Here is a tiny trained network, its code and every weight. The questions are about switching its units off for an input and a target symbol, where a switched-off unit gives its printed mean instead of its output.

import numpy as np


def w(rows, s, z=0):
    codes = np.array(rows[::2]) - 128.0
    scale = np.full(codes.shape[1], s)
    scale[-1] = z or s
    return codes * scale


def f(y):
    return np.maximum(y, 0)


def softmax(a):
    e = np.exp(a - a.max(-1, keepdims=True))
    return e / e.sum(-1, keepdims=True)


def log_softmax(a):
    a = a - a.max(-1, keepdims=True)
    return a - np.log(np.exp(a).sum(-1, keepdims=True))


def net(x, mask):
    ids = ['δλμστφψω'.index(c) for c in x.split()]
    T = len(ids)
    res = E[ids] + P[:T]
    u = 0
    for l in range(3):
        r = res
        for j in range(3):
            rows = slice(2 * j, 2 * j + 2)
            q, k, v = (r @ M[l][rows].T for M in (Q, K, V))
            z = softmax(np.where(np.tri(T) > 0, q @ k.T / 2**0.5, -1e9)) @ v
            o = O[l][rows]
            res = res + np.where(mask[u + j], z, o[:, -1]) @ o[:, :-1]
        u += 3
        y = f(res @ A[l][:, :-1].T + A[l][:, -1])
        res = res + np.where(mask[u : u + 8], y, B[l][:, -1]) @ B[l][:, :-1]
        u += 8
    return log_softmax(res[-1] @ U[:, :-1].T + U[:, -1])


Q, K, V, O, A, B = {}, {}, {}, {}, {}, {}
E = w([
[81,226,113,146],'δ',
[108,198,136,95],'λ',
[221,79,126,167],'μ',
[114,217,195,95],'σ',
[109,172,54,51],'τ',
[141,143,135,9],'φ',
[86,89,212,52],'ψ',
[23,103,167,167],'ω',
],0.012)
P = w([
[1,251,76,63],'0',
[16,223,93,26],'1',
[43,213,101,16],'2',
[72,208,112,38],'3',
[100,187,114,35],'4',
[127,163,116,41],'5',
[154,142,130,44],'6',
[183,108,128,36],'7',
[213,65,130,26],'8',
[230,56,128,55],'9',
[244,33,124,74],'10',
],0.0038)
Q[0] = w([
[133,33,248,99],'0.h0',
[246,57,27,149],'0.h0',
[149,213,145,2],'0.h1',
[179,79,166,222],'0.h1',
[172,98,179,221],'0.h2',
[184,172,107,179],'0.h2',
],0.0094)
K[0] = w([
[138,127,137,209],'0.h0',
[9,170,152,99],'0.h0',
[254,119,144,24],'0.h1',
[26,166,121,135],'0.h1',
[85,157,109,94],'0.h2',
[138,203,94,108],'0.h2',
],0.012)
V[0] = w([
[109,107,140,136],'0.h0',
[189,89,85,172],'0.h0',
[173,109,127,166],'0.h1',
[209,84,164,90],'0.h1',
[1,120,138,65],'0.h2',
[131,51,243,151],'0.h2',
],0.0073)
O[0] = w([
[112,146,97,109,108],'0.h0',
[188,125,102,98,26],'0.h0',
[198,107,190,148,55],'0.h1',
[210,186,181,91,120],'0.h1',
[1,144,90,109,253],'0.h2',
[113,135,224,119,36],'0.h2',
],0.0076,0.0053)
A[0] = w([
[137,158,163,66,222],'0.n0',
[137,255,198,180,99],'0.n1',
[217,26,164,152,251],'0.n2',
[123,95,78,221,101],'0.n3',
[155,207,59,35,66],'0.n4',
[82,198,77,88,164],'0.n5',
[125,218,174,47,174],'0.n6',
[105,64,119,190,179],'0.n7',
],0.0085,0.0022)
B[0] = w([
[71,171,95,109,173],'0.n0',
[186,84,102,22,151],'0.n1',
[80,254,184,142,133],'0.n2',
[67,76,82,108,141],'0.n3',
[175,164,57,140,213],'0.n4',
[152,224,108,105,254],'0.n5',
[123,130,124,33,210],'0.n6',
[74,103,90,67,140],'0.n7',
],0.0072,0.012)
Q[1] = w([
[170,6,193,191],'1.h0',
[196,99,129,221],'1.h0',
[99,122,98,155],'1.h1',
[118,94,154,155],'1.h1',
[146,124,62,147],'1.h2',
[52,123,142,130],'1.h2',
],0.014)
K[1] = w([
[61,196,130,140],'1.h0',
[81,227,126,81],'1.h0',
[175,173,1,106],'1.h1',
[67,132,84,72],'1.h1',
[87,48,156,97],'1.h2',
[170,115,83,179],'1.h2',
],0.0089)
V[1] = w([
[70,98,254,51],'1.h0',
[230,207,110,41],'1.h0',
[117,140,130,44],'1.h1',
[33,47,140,119],'1.h1',
[124,222,41,125],'1.h2',
[115,169,145,160],'1.h2',
],0.0082)
O[1] = w([
[99,215,189,1,114],'1.h0',
[239,131,173,196,155],'1.h0',
[185,153,103,50,183],'1.h1',
[130,155,47,207,106],'1.h1',
[103,105,147,224,255],'1.h2',
[65,198,118,171,137],'1.h2',
],0.0079,0.025)
A[1] = w([
[182,229,107,213,255],'1.n0',
[225,4,136,204,159],'1.n1',
[176,236,230,202,166],'1.n2',
[123,2,20,135,156],'1.n3',
[122,220,93,149,142],'1.n4',
[91,224,156,112,134],'1.n5',
[55,122,145,95,158],'1.n6',
[199,154,44,157,131],'1.n7',
],0.0063,0.006)
B[1] = w([
[122,1,97,56,248],'1.n0',
[122,216,163,161,152],'1.n1',
[191,10,208,20,193],'1.n2',
[159,221,170,179,162],'1.n3',
[130,78,154,123,208],'1.n4',
[107,125,201,134,192],'1.n5',
[206,211,139,213,167],'1.n6',
[152,134,57,122,188],'1.n7',
],0.006,0.016)
Q[2] = w([
[95,107,125,195],'2.h0',
[80,153,205,142],'2.h0',
[185,34,151,90],'2.h1',
[127,161,84,86],'2.h1',
[75,128,60,166],'2.h2',
[22,255,100,115],'2.h2',
],0.0099)
K[2] = w([
[107,148,2,161],'2.h0',
[117,250,116,182],'2.h0',
[212,140,63,68],'2.h1',
[49,144,106,104],'2.h1',
[164,130,83,236],'2.h2',
[67,235,77,178],'2.h2',
],0.0061)
V[2] = w([
[100,126,132,213],'2.h0',
[188,86,74,153],'2.h0',
[176,254,73,111],'2.h1',
[116,180,66,145],'2.h1',
[104,142,14,166],'2.h2',
[179,214,132,182],'2.h2',
],0.0075)
O[2] = w([
[161,133,148,59,2],'2.h0',
[101,90,133,83,195],'2.h0',
[224,64,152,253,138],'2.h1',
[130,176,172,232,181],'2.h1',
[172,235,44,105,249],'2.h2',
[241,127,228,62,72],'2.h2',
],0.0062,0.0034)
A[2] = w([
[52,163,82,156,167],'2.n0',
[185,89,113,120,3],'2.n1',
[2,106,188,148,101],'2.n2',
[223,117,52,59,171],'2.n3',
[227,149,114,30,200],'2.n4',
[136,92,72,250,165],'2.n5',
[168,165,126,63,141],'2.n6',
[208,213,143,133,5],'2.n7',
],0.0083,0.0052)
B[2] = w([
[81,136,85,163,194],'2.n0',
[96,191,182,193,157],'2.n1',
[202,173,93,78,186],'2.n2',
[77,117,174,175,248],'2.n3',
[122,142,180,162,230],'2.n4',
[178,92,116,152,194],'2.n5',
[187,143,153,125,182],'2.n6',
[129,122,91,11,192],'2.n7',
],0.011,0.014)
U = w([
[99,213,108,105,69],'δ',
[44,138,209,193,253],'λ',
[186,79,89,41,177],'μ',
[130,132,81,166,58],'σ',
[200,194,212,125,108],'τ',
[64,87,98,124,168],'φ',
[233,118,132,181,172],'ψ',
[254,155,65,101,22],'ω',
],0.0074,0.0046)

Each question gives the input, a string of symbols that net reads in full, and the target symbol t.
The units are the heads (2 rows each of Q, K, V and O) and the neurons (one row each of A and B). Each row of codes is followed by its name. A weight is (code - 128) times the scale printed after its matrix; where a second scale follows, it is the last column's (O, A, B and U).
mask holds one flag per unit, layer by layer, with each layer's heads first. A switched-off unit (its flag False) gives its mean, the last column of its rows in O or B, instead of its output. The means were averaged over made-up inputs and are rounded, as every weight is.
A unit's drop is (log p(t) with every unit on - log p(t) with that unit switched off) / (log p(t) with every unit on - log p(t) with every unit switched off).
The circuit of an input: a set's keep is (log p(t) with only the set's units on - log p(t) with every unit switched off) / (log p(t) with every unit on - log p(t) with every unit switched off). Starting from the 12 units with the biggest drops (on a tie, the unit counted first), units are removed one at a time, each time the one whose removal leaves the highest keep (on an exact tie, the one counted first), for as long as the keep stays at least 0.8.
units of the circuit, in order: the units of the circuit, biggest drop first
unit that matters most: the unit with the biggest drop
top k neurons: the k neurons with the biggest drops, biggest first
top k neurons in layer l: the k neurons of layer l with the biggest drops, biggest first
heads that matter: for each layer, one digit per head in row order, 1 if its drop is at least 0.15 and else 0, layers parted by /
input τ δ δ, target ψ: units of the circuit, in order -> 1.h0, 0.n4
input δ σ τ δ ψ ω ω δ μ δ σ, target δ: top 3 neurons -> 0.n5, 1.n2, 0.n6
input τ δ τ λ, target ψ: top 2 neurons -> 1.n1, 1.n3
input ψ δ ψ μ ψ τ δ δ δ φ, target ψ: unit that matters most -> 2.h1
input ψ δ δ δ φ ψ δ ω δ λ τ, target ψ: units of the circuit, in order -> 0.h2, 1.h0
input φ τ τ λ τ δ λ φ μ λ μ, target λ: units of the circuit, in order -> 0.n2, 2.n2
input δ δ τ μ λ ω τ ψ, target δ: top 2 neurons in layer 1 -> 1.n0, 1.n2
input ψ σ δ τ σ, target ψ: units of the circuit, in order -> 0.n4, 0.h2, 0.n0, 1.h0
input ω σ σ μ, target ω: heads that matter -> 010 / 110 / 011
input δ τ φ ω δ μ, target δ: heads that matter -> 011 / 100 / 001
input ψ ψ ψ φ λ, target τ: top 3 neurons in layer 1 -> 1.n6, 1.n0, 1.n2
input λ ψ ω ψ δ δ τ δ τ σ λ, target ψ: top 3 neurons in layer 2 -> 2.n7, 2.n5, 2.n3
input τ δ δ φ δ μ ω τ τ τ, target τ: heads that matter -> 011 / 101 / 001
input σ τ σ τ, target ψ: units of the circuit, in order -> 1.h0, 0.n4
input ω φ δ φ τ ω φ λ, target δ: unit that matters most -> 0.n0
input τ τ ψ τ ψ ψ τ ψ μ μ, target τ: top 2 neurons in layer 0 -> 0.n7, 0.n2
input σ δ ψ δ δ σ δ ψ, target τ: top 3 neurons -> 2.n2, 1.n0, 1.n6
input δ μ λ δ δ ψ σ τ ψ σ φ, target δ: top 2 neurons in layer 2 -> 2.n7, 2.n3
input τ μ σ τ ψ δ δ ψ ψ τ, target τ: heads that matter -> 011 / 100 / 001
input δ δ ω σ δ λ φ τ λ, target λ: heads that matter -> 010 / 110 / 010
input φ σ μ, target φ: unit that matters most -> 0.n4
input ψ τ σ ψ δ τ μ ψ δ, target ψ: top 2 neurons in layer 2 -> 2.n5, 2.n7
input ψ λ δ φ δ δ τ ω σ, target δ: heads that matter -> 000 / 100 / 000
input τ ω λ λ λ λ δ σ λ, target μ: top 2 neurons in layer 0 -> 0.n5, 0.n1
input φ δ φ τ τ, target λ: top 2 neurons -> 0.n5, 1.n0
input τ δ φ μ, target τ: top 2 neurons in layer 2 -> 2.n4, 2.n6
input τ δ δ δ δ φ δ σ φ σ, target λ: unit that matters most -> 0.h1
input δ τ τ φ ψ λ φ λ δ, target λ: heads that matter -> 011 / 111 / 010
